Below are the code and all the weights of a small trained network. Each question names an input and a class and asks about switching units off, where a switched-off unit gives its printed mean instead of its output.

import numpy as np


def w(rows, s, z=0):
    codes = np.array(rows[::2]) - 128.0
    scale = np.full(codes.shape[1], s)
    scale[-1] = z or s
    return codes * scale


def f(y):
    return y / 2 * (1 + np.tanh(0.7978845608 * (y + 0.044715 * y**3)))


def log_softmax(a):
    a = a - a.max(-1, keepdims=True)
    return a - np.log(np.exp(a).sum(-1, keepdims=True))


def net(x, mask):
    res = np.array(x, float).reshape(1, 7) / 4 @ E
    y = f(res @ A[0][:, :-1].T + A[0][:, -1])
    res = res + np.where(mask, y, B[0][:, -1]) @ B[0][:, :-1]
    return log_softmax(res[-1] @ U[:, :-1].T + U[:, -1])


A, B = {}, {}
E = w([
[148,215,201,144,93,171,232,117,27,83,186],'x0',
[122,126,141,64,201,153,60,69,101,131,82],'x1',
[232,37,218,44,82,154,125,102,155,103,181],'x2',
[188,91,160,126,175,73,223,85,86,95,27],'x3',
[98,106,177,197,124,98,127,127,49,203,115],'x4',
[173,241,101,173,75,130,156,170,212,1,190],'x5',
[199,70,85,194,129,225,137,174,163,52,118],'x6',
],0.0078)
A[0] = w([
[130,110,123,122,115,133,125,138,149,140,147,63],'N0',
[161,94,127,163,117,120,183,139,136,113,126,103],'N1',
[117,101,102,184,121,84,61,144,198,140,121,96],'N2',
[124,127,110,126,127,103,133,133,161,113,118,144],'N3',
[132,130,124,159,129,110,96,124,141,139,123,133],'N4',
[127,143,147,118,129,129,145,130,146,125,155,155],'N5',
[144,132,147,141,140,121,68,113,131,134,123,31],'N6',
[106,85,72,195,163,117,122,134,123,141,50,112],'N7',
[131,123,139,97,136,109,151,116,128,125,117,52],'N8',
[197,65,152,210,118,111,225,139,118,61,104,114],'N9',
[146,103,142,67,105,144,169,133,144,139,179,156],'N10',
[119,126,108,139,125,125,133,137,141,128,126,116],'N11',
[128,111,118,142,130,109,105,137,172,127,129,149],'N12',
[119,147,98,104,132,152,127,136,135,110,134,3],'N13',
[107,139,123,116,130,128,111,124,144,112,120,14],'N14',
[141,115,116,126,149,101,120,118,130,102,76,61],'N15',
[136,106,128,146,127,121,169,136,128,118,121,85],'N16',
[161,126,193,90,137,65,160,98,84,124,99,125],'N17',
[174,170,149,132,125,148,176,121,111,38,121,108],'N18',
[109,139,118,135,121,114,139,129,103,151,103,94],'N19',
[149,133,125,135,131,113,145,120,128,160,144,88],'N20',
[111,88,69,183,174,138,119,127,119,136,46,112],'N21',
[152,82,142,124,144,144,116,121,126,133,120,113],'N22',
[140,133,158,98,130,90,152,113,109,142,116,124],'N23',
[154,20,147,117,166,192,66,108,87,130,78,104],'N24',
[122,118,139,128,133,134,149,132,134,125,140,105],'N25',
[139,160,116,105,144,135,117,120,139,92,118,68],'N26',
[158,90,77,23,158,92,139,114,214,58,68,188],'N27',
[161,95,135,157,124,119,136,127,135,110,113,138],'N28',
[133,94,117,172,145,107,136,135,139,146,99,127],'N29',
[177,191,160,151,141,167,184,119,90,3,123,108],'N30',
[162,104,202,92,135,54,173,96,75,136,93,111],'N31',
[123,165,136,155,148,93,114,120,130,95,106,86],'N32',
[124,106,125,113,126,129,99,138,168,137,149,95],'N33',
[156,149,116,157,142,138,138,126,138,60,104,64],'N34',
],0.018,0.0072)
B[0] = w([
[168,159,131,96,103,117,139,123,134,132,115,136],'N0',
[154,102,151,131,76,127,118,102,125,126,113,170],'N1',
[159,149,90,132,74,123,131,122,146,71,122,209],'N2',
[153,143,111,134,147,152,119,130,134,167,132,152],'N3',
[93,113,93,117,122,161,151,130,139,100,128,152],'N4',
[110,139,60,134,80,137,133,123,81,160,104,153],'N5',
[129,89,148,138,119,131,148,145,137,101,134,138],'N6',
[100,206,126,139,137,135,130,138,98,88,126,208],'N7',
[145,141,177,131,161,138,121,150,121,105,136,142],'N8',
[155,35,107,114,24,123,128,127,148,155,130,235],'N9',
[139,126,110,134,47,115,130,130,111,119,123,180],'N10',
[138,171,124,90,124,77,114,91,121,136,114,141],'N11',
[124,140,115,112,85,123,121,139,151,128,142,168],'N12',
[130,120,136,137,138,104,140,114,118,165,131,137],'N13',
[177,133,186,126,152,122,146,161,143,131,128,130],'N14',
[129,131,120,132,170,129,124,136,165,129,123,150],'N15',
[173,111,189,114,138,125,121,164,141,95,134,146],'N16',
[64,135,160,117,155,110,128,129,72,149,124,220],'N17',
[173,182,106,148,155,152,131,133,181,103,131,216],'N18',
[123,154,118,137,142,130,120,123,122,154,134,158],'N19',
[156,148,136,91,145,146,107,122,103,106,124,132],'N20',
[96,216,106,128,138,118,130,121,89,108,142,206],'N21',
[150,101,154,123,114,126,121,132,120,138,139,161],'N22',
[121,129,149,150,145,149,130,133,88,127,136,178],'N23',
[168,29,154,119,96,121,131,126,150,201,121,226],'N24',
[158,143,161,108,133,111,118,138,126,100,134,130],'N25',
[121,120,134,133,92,121,128,138,97,141,125,147],'N26',
[158,112,103,128,224,129,124,119,232,254,131,222],'N27',
[151,111,127,133,92,137,135,132,123,131,137,158],'N28',
[121,151,111,125,112,138,124,126,106,97,135,166],'N29',
[141,182,46,120,123,110,115,126,203,132,134,251],'N30',
[80,110,185,137,191,143,129,125,61,129,126,239],'N31',
[141,128,93,123,112,144,127,128,127,154,136,153],'N32',
[162,111,111,153,95,140,137,126,134,133,126,160],'N33',
[118,152,122,131,155,132,141,128,148,111,120,171],'N34',
],0.025,0.02)
U = w([
[36,191,128,156,166,128,131,108,68,124,130,205],'0',
[144,149,65,144,88,128,126,108,175,126,139,200],'1',
[193,142,254,121,173,111,202,152,165,44,65,2],'2',
[131,62,146,123,117,126,128,99,126,203,125,152],'3',
[189,111,210,66,199,72,143,161,137,23,110,22],'4',
[125,55,150,155,123,154,137,142,181,31,112,71],'5',
[113,76,149,125,44,122,141,113,75,124,131,111],'6',
],0.007,0.0034)

Each question gives the input, the list of numbers given to net, and the class t.
The units are the neurons (one row each of A and B). Each row of codes is followed by its name. A weight is (code - 128) times the scale printed after its matrix; where a second scale follows, it is the last column's (A, B and U).
mask holds one flag per neuron, in row order. A switched-off neuron (its flag False) gives its mean, the last column of its row in B, instead of its output. The means were averaged over made-up inputs and are rounded, as every weight is.
A unit's drop is (log p(t) with every unit on - log p(t) with that unit switched off) / (log p(t) with every unit on - log p(t) with every unit switched off).
The circuit of an input: a set's keep is (log p(t) with only the set's units on - log p(t) with every unit switched off) / (log p(t) with every unit on - log p(t) with every unit switched off). Starting from the 12 units with the biggest drops (on a tie, the unit counted first), units are removed one at a time, each time the one whose removal leaves the highest keep (on an exact tie, the one counted first), for as long as the keep stays at least 0.8.
circuit, biggest first: the units of the circuit, biggest drop first
unit that matters most: the unit with the biggest drop
top k neurons: the k neurons with the biggest drops, biggest first
drop of u: that unit's drop, to one decimal
input [5,-5,5,3,4,-6,5], class 6: circuit, biggest first -> (N27)
input [8,1,7,-8,2,-7,-6], class 6: top 3 neurons -> (N10 N27 N21)
input [1,3,-5,8,2,-3,5], class 0: top 2 neurons -> (N21 N7)
input [0,8,8,-7,5,8,-5], class 6: top 3 neurons -> (N30 N27 N18)
input [-7,6,0,-8,-6,-1,-4], class 3: top 3 neurons -> (N30 N27 N18)
input [-5,4,-3,0,-8,-8,7], class 3: top 3 neurons -> (N24 N27 N30)
input [-4,8,-4,5,2,-8,8], class 0: top 3 neurons -> (N21 N7 N9)
input [5,7,-3,-8,3,-1,4], class 3: top 2 neurons -> (N7 N21)
input [7,-5,5,3,1,-4,-1], class 6: top 2 neurons -> (N9 N27)
input [-5,-8,5,1,-1,1,-6], class 3: top 2 neurons -> (N30 N18)
input [-8,6,-7,-2,5,0,4], class 0: top 4 neurons -> (N21 N7 N9 N30)
input [5,-1,-2,-1,7,-2,2], class 6: top 2 neurons -> (N27 N21)
input [3,5,4,-8,-2,0,-8], class 6: top 2 neurons -> (N30 N27)
input [6,7,-1,-8,-8,-5,-2], class 6: top 3 neurons -> (N27 N30 N18)
input [2,7,8,-4,4,5,-8], class 0: unit that matters most -> N9
input [-8,-6,6,3,2,1,2], class 3: top 2 neurons -> (N27 N30)
input [6,-5,-2,-6,-7,-6,-5], class 6: drop of N7 -> 0.2
input [3,4,5,0,2,-5,8], class 3: drop of N24 -> 1.2
input [-5,6,1,7,5,3,-3], class 0: drop of N9 -> 0.1
input [-5,2,3,6,-5,-1,-7], class 3: drop of N27 -> 0.1
